In the rows, zero is written as 128.
Known rows:
bogarak: [116 148 113  96  91 148 138 134 122 119 193 156 140 140 107 146 120 169
 175  91 134  98 157 145 138 139 113 171  99 134 102 125 133 124 184 154
 123  84 136 137 117 109]
fute: [106 111 108  99 105 147 103 105 123 112 158 145 145 141 106 125 109 169
 172  90 149 109 159 146 146 117 125 146 104 110 108 120 132 127 162 130
 115 101 124 139 117  88]
besi: [113 137 113  91  91 149 135 137 121 115 190 144 144 142 106 129 134 170
 174  89 121  96 157 145 133 145 119 153 100 116 110 151 143 127 180 154
 126  80 144 136 114 103]
kiskes: [109 112 135  92  97 181 106  96 156 145 139 144 164 177 130 124 136 169
 178  90 122  98 170 151 113 120 116 131 104 103  87 156 135 147 162 128
 109 113 127 158 169 138]
fustik: [139 108 162  94  96 177 150  96 193 105 129 187 187 141 108 127 120 215
 189  90 118  96 159 145 103 115 139 122 105 100  89 199 128 137 156 126
 158  91 244 201 122 117]
pebatel: [ 98 112 111  93  97 148 102 100 124 113 144 142 145 159 109 125 109 167
 173 108 134 145 161 144 117 154 124 136  99 107  89 124 128 161 160 138
 119 104 125 137 129  99]
dredros: [111 112 108 104 107 146 102 102 121 114 171 144 144 142 106 126 107 169
 173  90 157 109 162 156 163 120 114 165 105 120  95 119 134 125 160 132
 111 104 123 139 136  89]
zasar: [101 114 111  93  94 147 105 100 125 111 144 144 141 155 110 125 108 171
 172 111 137 148 161 144 118 153 123 140 101 108  88 124 128 161 161 139
 118  98 125 137 135  97]
skibrulo: [ 97 145 111  94 110 148 125 117 121 113 160 154 138 141 105 124 111 165
 174  91 123  97 166 144 143 151 126 173 100 127 108 152 134 124 172 150
 137  82 141 137 115 114]
tripekli: [136 119 153 132 123 189 144  94 169 122 138 232 138 138 109 158 110 190
 183  88 146 120 162 149 113 116 107 129 107 106  85 123 126 150 161 128
 108  89 162 183 228 144]
drukle: [112 115 112  97  96 147 105  99 126 113 140 151 141 145 108 131 108 174
 170 113 144 156 161 146 116 142 126 146  99 107  89 125 127 162 162 137
 118  92 127 142 148  98]
mefom: [107 112 109  98  96 149 108  97 126 110 152 144 142 166 128 125 108 170
 172 102 143 140 167 144 120 178 113 130 101 105  87 127 128 167 159 137
 111  82 129 140 134  95]
poklum: [143 109 110 132  91 150 103 128 120 112 178 153 181 140 110 159 128 174
 172  89 170 102 158 168 148 114 112 137 136 109 124 117 129 123 163 129
 110  82 126 134 116  85]
rustutral: [100 114 111  95  96 149 105 100 124 110 148 143 143 159 115 126 108 171
 174 109 134 145 160 143 118 158 122 134 100 107  90 121 128 162 162 136
 114  94 124 140 133  98]
stofu: [ 89 122 147 119 122 180 107 137 170 156 142 187 161 171 134 120 148 167
 168 137 118 118 207 144 110 115 130 127 103  99  90 184 125 141 206 126
 101 114 125 140 184 124]
stenom: [ 88 124 113 115 113 147 105 176 137 114 171 168 144 154 119 122 120 166
 168 168 121 164 201 141 111 126 141 130 100  99 107 160 125 147 229 126
 104 107 124 135 142  88]
bagrem: [ 96 143 113  94 109 148 131 111 120 111 163 155 138 139 103 124 110 168
 174  88 126  98 168 145 147 153 126 167 100 125 108 153 134 123 172 151
 136  83 147 138 115 113]
grukla: [115 142 111  94  89 149 140 138 122 111 196 149 141 142 109 138 126 169
 174  90 131  98 158 148 140 144 116 160 101 119 107 140 138 125 184 154
 124  80 143 135 117 102]
kalek: [116 112 107 117 109 150 107  99 123 111 161 147 144 140 109 127 111 168
 172  90 164 103 162 161 153 135 113 143 113 107  97 119 133 126 162 128
 111  84 127 140 128  89]
puski: [ 95 140 113  92 106 147 121 115 122 111 165 144 136 141 106 126 113 166
 173  90 121  97 166 145 151 154 125 170 100 126 104 154 139 123 171 150
 139  84 139 138 112 115]

Facts:
nestos	pluzik	b; guzu	pluzik	c; doflel	pluzik	e; bagrem	pluzik	c; brolik	pluzik	b; debrus	pluzik	c
fetur	pluzik	a; bezo	pluzik	d; bemil	pluzik	e; niflen	pluzik	a; stozo	pluzik	d; dotripin	pluzik	a
vetel	pluzik	a; bogarak	pluzik	d; plabus	pluzik	b; kalek	pluzik	b; skebin	pluzik	b; grukla	pluzik	d
torokel	pluzik	a; brister	pluzik	c; mifla	pluzik	a; rutis	pluzik	c; klestul	pluzik	a; gekluk	pluzik	a
skifan	pluzik	d; sufak	pluzik	a; bifipa	pluzik	a; pitruk	pluzik	a; zitober	pluzik	a; trumes	pluzik	b
rotrum	pluzik	a; doduk	pluzik	a; kedre	pluzik	a; geplol	pluzik	b; maklen	pluzik	a; fludrur	pluzik	d
luflarim	pluzik	d; modruk	pluzik	f; klire	pluzik	b; fifuzam	pluzik	f; grupor	pluzik	c; besi	pluzik	d
gaskistu	pluzik	a; mekigril	pluzik	a; fute	pluzik	b; zuva	pluzik	e; trager	pluzik	f; brumos	pluzik	c
vosto	pluzik	b; plegasten	pluzik	e; rilin	pluzik	b; debro	pluzik	a; kufim	pluzik	f; flumini	pluzik	a
poklum	pluzik	e; dulim	pluzik	b; visin	pluzik	a; pitra	pluzik	a; nunok	pluzik	c; skadro	pluzik	c
gipu	pluzik	g; flipa	pluzik	b; kiskes	pluzik	a; flopestin	pluzik	b; tripekli	pluzik	a; rustutral	pluzik	a
fluske	pluzik	a; brubres	pluzik	a; brudas	pluzik	e; skisor	pluzik	b; sugol	pluzik	b; skibrulo	pluzik	c
pomi	pluzik	b; miklo	pluzik	d; geskul	pluzik	c; nira	pluzik	a; zuplus	pluzik	c; muvun	pluzik	b
pagro	pluzik	b; resku	pluzik	a; gise	pluzik	c; fugi	pluzik	a; zakos	pluzik	b; bestal	pluzik	a
kobrim	pluzik	g; zasar	pluzik	a; draplol	pluzik	c; truskedu	pluzik	d; puzu	pluzik	c; faflosol	pluzik	a
modra	pluzik	d; stogubrak	pluzik	a; fose	pluzik	a; zanen	pluzik	d; nubon	pluzik	b; tupasu	pluzik	e
sadro	pluzik	b; bodra	pluzik	b; fimonan	pluzik	e; dredros	pluzik	b; gradre	pluzik	b; miromis	pluzik	a
ploflum	pluzik	f; pozem	pluzik	f; tradugril	pluzik	a; stofu	pluzik	a; drukle	pluzik	a; dudru	pluzik	a
lepur	pluzik	d; meba	pluzik	f; riske	pluzik	c; zifu	pluzik	b; plofen	pluzik	e; trifa	pluzik	a
dapletos	pluzik	a; brotustes	pluzik	b; staplus	pluzik	a; loziflam	pluzik	b; kasta	pluzik	a; bregrek	pluzik	b
klarir	pluzik	a; tranan	pluzik	a; klidro	pluzik	a; skapla	pluzik	d; klegras	pluzik	d; skebrek	pluzik	c
faflo	pluzik	b; tripimi	pluzik	a; duplen	pluzik	a; puski	pluzik	c; fletesen	pluzik	a; todruk	pluzik	b
klapus	pluzik	f; duzok	pluzik	a; gugren	pluzik	b; vulom	pluzik	b; treze	pluzik	a; mefom	pluzik	a
losus	pluzik	a; plivar	pluzik	g; skepus	pluzik	d; vudrok	pluzik	g; vustim	pluzik	b; korakin	pluzik	a
miti	pluzik	a; sketor	pluzik	a; pebatel	pluzik	a; nagrestek	pluzik	b; grebuk	pluzik	b; stozus	pluzik	e
geska	pluzik	f; neso	pluzik	c; stenom	pluzik	a; fustik	pluzik	a; sada	pluzik	a; tuplom	pluzik	b
debrus	viter	riske; debrus	viter	ploflum; fetur	viter	gipu; fetur	viter	sugol; plabus	viter	fugi; plabus	viter	klestul
plabus	viter	bemil; plabus	viter	fose; plabus	viter	gipu; skebin	viter	brudas; skebin	viter	duplen; skebin	viter	dulim
skebin	viter	pozem; skebin	viter	niflen; torokel	viter	skebrek; torokel	viter	bestal; torokel	viter	brister; torokel	viter	nagrestek
rutis	viter	trifa; rutis	viter	stogubrak; rutis	viter	skadro; rutis	viter	bezo; rutis	viter	truskedu; gekluk	viter	modruk
gekluk	viter	klidro; gekluk	viter	stozo; sufak	viter	modruk; sufak	viter	bestal; sufak	viter	duzok; sufak	viter	klegras
bifipa	viter	doflel; bifipa	viter	gradre; bifipa	viter	nubon; bifipa	viter	gaskistu; zitober	viter	dudru; zitober	viter	gise
kedre	viter	tripimi; kedre	viter	skepus; kedre	viter	fose; fludrur	viter	skadro; fludrur	viter	plofen; fludrur	viter	todruk
fludrur	viter	visin; fludrur	viter	zuplus; fludrur	viter	gradre; fludrur	viter	gaskistu; fludrur	viter	sadro; klire	viter	plivar
klire	viter	sada; klire	viter	rustutral; klire	viter	muvun; klire	viter	nestos; grupor	viter	kalek; grupor	viter	fugi
grupor	viter	resku; grupor	viter	pagro; grupor	viter	neso; mekigril	viter	luflarim; mekigril	viter	geskul; mekigril	viter	visin
mekigril	viter	skibrulo; brumos	viter	klidro; brumos	viter	gaskistu; brumos	viter	vetel; vosto	viter	treze; plegasten	viter	stenom
plegasten	viter	vetel; debro	viter	zuva; debro	viter	gradre; debro	viter	dapletos; pitra	viter	skapla; pitra	viter	stozus
pitra	viter	bagrem; pitra	viter	klarir; pitra	viter	loziflam; kiskes	viter	draplol; kiskes	viter	besi; flopestin	viter	dredros
flopestin	viter	truskedu; flopestin	viter	dotripin; flopestin	viter	duzok; tripekli	viter	bemil; tripekli	viter	doflel; tripekli	viter	trager
tripekli	viter	drukle; fluske	viter	fifuzam; pomi	viter	dudru; pomi	viter	faflosol; pomi	viter	puzu; pomi	viter	zuplus
pomi	viter	besi; pomi	viter	pebatel; pomi	viter	duzok; pomi	viter	skifan; pomi	viter	bodra; pomi	viter	puski
nira	viter	stogubrak; nira	viter	doflel; nira	viter	rilin; nira	viter	flipa; kobrim	viter	klestul; kobrim	viter	bogarak
kobrim	viter	truskedu; kobrim	viter	zuplus; kobrim	viter	miklo; modra	viter	vudrok; modra	viter	kufim; modra	viter	skifan
tupasu	viter	gugren; tupasu	viter	korakin; tupasu	viter	meba; tupasu	viter	stenom; fimonan	viter	brubres; fimonan	viter	duplen
fimonan	viter	puzu; fimonan	viter	doduk; tradugril	viter	klestul; tradugril	viter	dredros; tradugril	viter	todruk; tradugril	viter	miromis
stofu	viter	maklen; stofu	viter	stenom; stofu	viter	flumini; lepur	viter	mefom; lepur	viter	treze; lepur	viter	vulom
lepur	viter	brister; brotustes	viter	mifla; brotustes	viter	zasar; brotustes	viter	duplen; brotustes	viter	geplol; staplus	viter	guzu
staplus	viter	skadro; staplus	viter	riske; staplus	viter	tuplom; bregrek	viter	kasta; bregrek	viter	riske; bregrek	viter	tranan
bregrek	viter	zanen; bregrek	viter	bodra; faflo	viter	trifa; faflo	viter	rotrum; faflo	viter	miti; fletesen	viter	grukla
fletesen	viter	pitruk; fletesen	viter	bestal; fletesen	viter	rustutral; fletesen	viter	zifu; klapus	viter	bemil; klapus	viter	skadro
klapus	viter	trumes; klapus	viter	geplol; klapus	viter	klegras; losus	viter	fugi; losus	viter	skadro; losus	viter	brubres
losus	viter	pitruk; losus	viter	skisor; losus	viter	sadro; sketor	viter	gise; sketor	viter	brolik; grebuk	viter	kalek
grebuk	viter	mefom; grebuk	viter	nunok; grebuk	viter	doduk; geska	viter	poklum; geska	viter	trager; geska	viter	resku
geska	viter	loziflam; fustik	viter	fifuzam; fustik	viter	flipa; fustik	viter	vustim

Rows:
No name comes twice in this set of rows, the named rows included.
[136 108 157  95  97 179 143  95 188 107 128 177 188 142 110 127 123 207
 188  88 120  97 161 144 108 115 135 124 106  99  88 197 128 138 157 127
 152  92 227 193 128 118] : fluske
[114 114 134 101 101 184 114  96 160 126 141 167 147 157 125 126 125 171
 174  87 123 105 173 155 110 121 111 127 105 104  86 147 129 151 162 126
 108  94 141 161 187 134] : pitra
[108 114 142  98 101 180 107  99 158 147 141 163 149 155 114 125 124 168
 175  91 122 109 165 148 114 115 118 129 103 103  87 145 127 147 162 129
 106 121 130 159 185 141] : mekigril
[ 97 152 114  94 107 149 112 112 122 129 166 147 137 139 104 126 108 168
 178  90 127  98 161 145 156 141 123 188  97 148  96 137 136 125 170 154
 135  98 127 138 116 127] : zuplus
[117 110 114  92  89 149 126 102 128 105 138 159 197 142 107 192 107 215
 179 111 146 108 155 145 110 113 145 125 105 105 124 207 140 136 159 128
 175  80 207 165 112  84] : fifuzam
[156 110 109 155  95 150 103 103 119 114 171 183 149 139 104 186 109 183
 172  88 192 110 157 181 163 116 105 167 136 134 105 115 127 125 164 132
 109  82 126 144 161  88] : bemil

The same nodes again, as new rows of numbers:
Known rows:
rustutral: [125 101  69  64 167 108 118 146 119 120 143 103 177 162]
nunok: [ 73 147 107 100 124 128 160 176 146 134  97 124 102 148]
tradugril: [166 137 162 110  89 159  71 117 124 133 136 131 122 159]
klegras: [108  67 120 142 164 115 140 173 129  56 115 116  96 144]
stofu: [170 177 164 106  84  75 115 123 111 156 151  67 126 131]
vulom: [ 74 105 121 112 139  92 157 163 148 103  80 129 142 140]
skepus: [ 99  94 145 152 151 114 130 162 150  68 101  97  86 142]
bodra: [ 96  57 102 178 111 128 186 125 132 124 124 131 120 117]
miklo: [115  71 140 169 156 130 126 155 135  66 120 106  96 134]
zasar: [149 159  71  95 114 122 156 137 174 105 154 114 107 155]
losus: [161 138 159  79  96 135  66 123 151 122 157 155 125 169]
skisor: [106 104 120 133 146 115 131 130 146  88  78 151 110 119]
gradre: [125 115 101 164 168 122 142 128 121  77  82 101 103 100]
skapla: [ 54 105 163 128 140 107 136 153 168  90 110  52  99 129]
klidro: [161 141  84 120 151 119 127 140 104 127 132  67 141 142]
bezo: [115  64 130 141 161 122 119 128 134  61 140 108  77 129]
pitruk: [140 131  63  80 163 126 122 148 125 114 136 115 147 173]
fose: [130 146  91 119 135 168 105 138 150 108 108  80 131 160]
grebuk: [ 91 124 188 110  90  90 119 154 169 120  93 159 117 146]
modra: [106  62 197 154  80  97 136 157 144 111 156 117  95 141]

Rows:
No name comes twice in this set of rows, the named rows included.
[111 124  95 136 143 107 164 133 166  76  99 146  87 111] : geplol
[157  98 219 151 113 111  84 143 127  80 141 142  69 123] : fludrur
[126  89 147 148 155  79 139 169 112  67 119  98 104 126] : stozo
[115 140  74 105 111 138 158 162 168 113 126 104 132 176] : doduk
[128 142 103 100 141 152 103 102 153 108 122  70 117 146] : drukle
[ 45 121 131 133 143 121 150 123 174 107  60  70 123 118] : loziflam
[106 123 100 128 120  88 191 146 181  87 102 151  82 116] : dulim
[142 132  72 139 134 190 113 132 130 108 104  85 134 164] : klestul
[ 99 157  95  95 133 161 112 144 170 109 103  59 137 166] : resku
[ 91  45 133 153 135 107 174 142 142  87 157  99  86 126] : zanen
[153 121 149  88 104 123  85 135 111 143 149 136 150 168] : sufak
[ 93 100 153 118 103 126 131 123 120 163 158 155  81 112] : debrus
[ 85 142 107  96 124 144 129 114 170 146 123  41 139 155] : klarir
[ 93  65 132 112 172  86 127 181 114  71 128 120 126 145] : grukla
[137 127 174 105  60 161 109  92  99 110  93 153 126 121] : kobrim

The same nodes again, as new rows of numbers:
Known rows:
tripimi: [141 114 131 126 130 128 114 142 123 135 118 151 128 119]
staplus: [ 76  59 101 109  94 124  79 133 148 149 116 125 111 157]
fluske: [108  60 137  80 159 146 151 200 106 165 135  99  84 139]
treze: [123 140 138 123 128 135 127 168 100 132 119 142 151 119]
plofen: [127 188 136 119 133 118 126 110 152 115 126 133  97 129]
pebatel: [131 123 128 127 132 129 105 143 121 135 114 147 124 122]
grukla: [128 136 126 169 137 114 138 120 116 131 133 114 121 124]
resku: [145 110 134 124 126 127 124 146 121 134 122 154 133 116]
fose: [146 111 133 125 117 124 125 144 126 134 124 158 138 116]
plabus: [135 101 139 124  59 116 205 119 151 115 160 136 170 126]
zuplus: [135  83 123 112 130 132  95 108 128 133 120 145 147 120]
nestos: [121 159 134 144 134 126 144  99 128 120 128 122 105 126]
mefom: [130 132 135 124 128 131 123 157 108 131 119 145 145 119]
dudru: [117 129 125 127 134 132 102 147 114 135 112 141 128 126]
skisor: [120 150 133 144 126 123 145  93 133 119 129 126 107 127]
brumos: [201  95 110 114 139 168 106 153 161 127 137 114 170 140]
tupasu: [158 240 126 129 136 155 132 158 159  98 132  99 148 148]
visin: [145 108 125 128 130 128 107 135 133 137 118 149 118 123]
kobrim: [109 101 123 128  79 124 157  95 147 115 143 124 154 139]
brudas: [120 201 138 118 135 120 132 116 138 115 124 132 103 126]

Rows:
No name comes twice in this set of rows, the named rows included.
[122 132 123 167 125 112 136 112 122 131 134 115 130 127] : klegras
[ 62 138 113 129 118 131 118 103 134 128 123  93 100 159] : bregrek
[135 133 128 168 135 114 144 118 118 133 137 115 122 121] : skepus
[126 101 127 111 136 134  96 117 113 132 117 139 155 119] : puzu
[151 123 128 138 134 129 151  95 156 126 139 121  85 131] : gradre
[129 102 124 123 127 126 106 133 129 138 118 149 116 124] : trifa
[105  22 110  89  90 128 100 113 150 145 132 132 150 142] : rutis
[122 128 140 123 156 130 164 112 125 136 136 108  67 128] : flipa
[104 162 128 143 132 127 133  94 127 121 123 118 101 133] : bodra
[186 248 119 135 143 169 127 170 173  95 135  93 154 156] : plegasten

